Here is a tiny trained network, its code and every weight. The questions are about switching its units off for an input and a class, where a switched-off unit gives its printed mean instead of its output.

import numpy as np


def w(rows, s, z=0):
    codes = np.array(rows[::2]) - 128.0
    scale = np.full(codes.shape[1], s)
    scale[-1] = z or s
    return codes * scale


def norm(h):
    return h / np.sqrt((h * h).mean(-1, keepdims=True) + 1e-5)


def f(y):
    return np.maximum(y, 0)


def log_softmax(a):
    a = a - a.max(-1, keepdims=True)
    return a - np.log(np.exp(a).sum(-1, keepdims=True))


def net(x, mask):
    res = np.array(x, float).reshape(1, 5) / 4 @ E
    u = 0
    for l in range(2):
        y = f(norm(res) @ A[l][:, :-1].T + A[l][:, -1])
        res = res + np.where(mask[u : u + 14], y, B[l][:, -1]) @ B[l][:, :-1]
        u += 14
    return log_softmax(norm(res)[-1] @ U[:, :-1].T + U[:, -1])


A, B = {}, {}
E = w([
[116,131,137,128,131],'x0',
[88,76,213,158,24],'x1',
[73,239,91,121,63],'x2',
[126,130,132,127,127],'x3',
[143,88,130,2,121],'x4',
],0.009)
A[0] = w([
[172,139,123,143,254,108],'0.n1',
[125,139,131,96,192,38],'0.n2',
[101,182,97,206,130,127],'0.n3',
[142,94,59,135,199,168],'0.n4',
[136,53,87,153,111,135],'0.n5',
[134,169,111,122,51,23],'0.n6',
[122,128,94,230,135,253],'0.n7',
[135,213,114,96,104,134],'0.n8',
[104,176,79,109,137,125],'0.n9',
[139,175,104,123,31,48],'0.n10',
[116,165,141,163,146,89],'0.n11',
[109,76,125,215,147,74],'0.n12',
[73,120,159,196,121,44],'0.n13',
[104,195,44,109,158,111],'0.n14',
],0.013,0.0048)
B[0] = w([
[12,138,94,189,164,232],'0.n1',
[112,70,81,110,112,161],'0.n2',
[118,170,201,27,238,223],'0.n3',
[29,146,141,102,116,224],'0.n4',
[135,119,204,136,70,179],'0.n5',
[38,97,98,164,183,167],'0.n6',
[169,195,158,174,221,253],'0.n7',
[162,135,107,142,2,211],'0.n8',
[216,100,147,146,31,199],'0.n9',
[18,92,90,168,223,186],'0.n10',
[139,110,133,92,184,162],'0.n11',
[226,144,59,187,90,191],'0.n12',
[160,105,97,193,144,186],'0.n13',
[202,182,234,63,108,234],'0.n14',
],0.0081,0.0076)
A[1] = w([
[149,160,142,95,145,2],'1.n1',
[107,148,71,154,6,149],'1.n2',
[80,204,134,160,128,94],'1.n3',
[227,113,121,161,156,50],'1.n4',
[66,137,85,56,84,133],'1.n5',
[140,131,104,237,157,162],'1.n6',
[156,99,91,97,234,113],'1.n7',
[111,125,87,75,165,85],'1.n8',
[224,159,86,170,220,62],'1.n9',
[169,199,154,142,169,127],'1.n10',
[41,90,77,92,142,39],'1.n11',
[84,173,91,189,128,26],'1.n12',
[218,238,94,111,88,74],'1.n13',
[122,75,169,107,102,123],'1.n14',
],0.011,0.0048)
B[1] = w([
[169,172,171,102,200,142],'1.n1',
[157,96,7,77,145,203],'1.n2',
[91,109,164,94,248,219],'1.n3',
[161,113,92,179,69,170],'1.n4',
[86,54,89,218,52,229],'1.n5',
[148,251,143,143,84,253],'1.n6',
[60,116,53,153,81,189],'1.n7',
[119,74,113,208,75,160],'1.n8',
[60,40,138,85,1,220],'1.n9',
[107,30,98,113,160,244],'1.n10',
[122,97,42,139,26,189],'1.n11',
[93,165,145,149,233,168],'1.n12',
[241,166,97,35,107,214],'1.n13',
[163,99,207,83,201,199],'1.n14',
],0.0084,0.0058)
U = w([
[41,178,128,176,215,240],'0',
[44,33,47,109,71,236],'1',
[250,135,157,213,71,102],'2',
[177,24,216,70,101,52],'3',
[209,205,164,22,195,103],'4',
[210,136,50,10,36,1],'5',
],0.017,0.0019)

Each question gives the input, the list of numbers given to net, and the class t.
The units are the neurons (one row each of A and B). Each row of codes is followed by its name. A weight is (code - 128) times the scale printed after its matrix; where a second scale follows, it is the last column's (A, B and U).
mask holds one flag per neuron, layer by layer. A switched-off neuron (its flag False) gives its mean, the last column of its row in B, instead of its output. The means were averaged over made-up inputs and are rounded, as every weight is.
A unit's drop is (log p(t) with every unit on - log p(t) with that unit switched off) / (log p(t) with every unit on - log p(t) with every unit switched off).
The circuit of an input: a set's keep is (log p(t) with only the set's units on - log p(t) with every unit switched off) / (log p(t) with every unit on - log p(t) with every unit switched off). Starting from the 12 units with the biggest drops (on a tie, the unit counted first), units are removed one at a time, each time the one whose removal leaves the highest keep (on an exact tie, the one counted first), for as long as the keep stays at least 0.8.
circuit, biggest first: the units of the circuit, biggest drop first
k most important neurons: the k neurons with the biggest drops, biggest first
top k neurons in layer l: the k neurons of layer l with the biggest drops, biggest first
drop when u is switched off: that unit's drop, to one decimal
input [5,1,7,-3,7], class 1: circuit, biggest first -> (1.n5)
input [2,-7,1,8,-3], class 4: 2 most important neurons -> (0.n14, 0.n9)
input [5,2,-1,7,-6], class 2: 2 most important neurons -> (0.n12, 0.n1)
input [5,1,-4,2,0], class 2: 3 most important neurons -> (0.n12, 0.n3, 0.n10)
input [-8,2,8,5,7], class 1: 4 most important neurons -> (0.n10, 0.n6, 1.n5, 0.n12)
input [-2,-1,-8,-4,1], class 1: top 4 neurons in layer 0 -> (0.n7, 0.n14, 0.n1, 0.n4)
input [6,-3,7,3,1], class 5: 3 most important neurons -> (0.n8, 0.n9, 0.n7)
input [4,0,0,-4,4], class 1: 2 most important neurons -> (0.n14, 0.n9)
input [8,7,-1,3,0], class 2: 2 most important neurons -> (0.n3, 0.n13)
input [-7,-7,0,5,3], class 1: top 2 neurons in layer 0 -> (0.n1, 0.n4)
input [5,-1,-8,8,8], class 1: top 2 neurons in layer 0 -> (0.n14, 0.n9)
input [-4,6,5,5,0], class 0: drop when 1.n9 is switched off -> 0.1
input [-3,4,-4,-1,-1], class 2: drop when 1.n14 is switched off -> 0.0
input [-6,-4,7,-6,-1], class 4: circuit, biggest first -> (0.n14)
input [0,-7,3,-8,-7], class 4: drop when 0.n14 is switched off -> 0.3
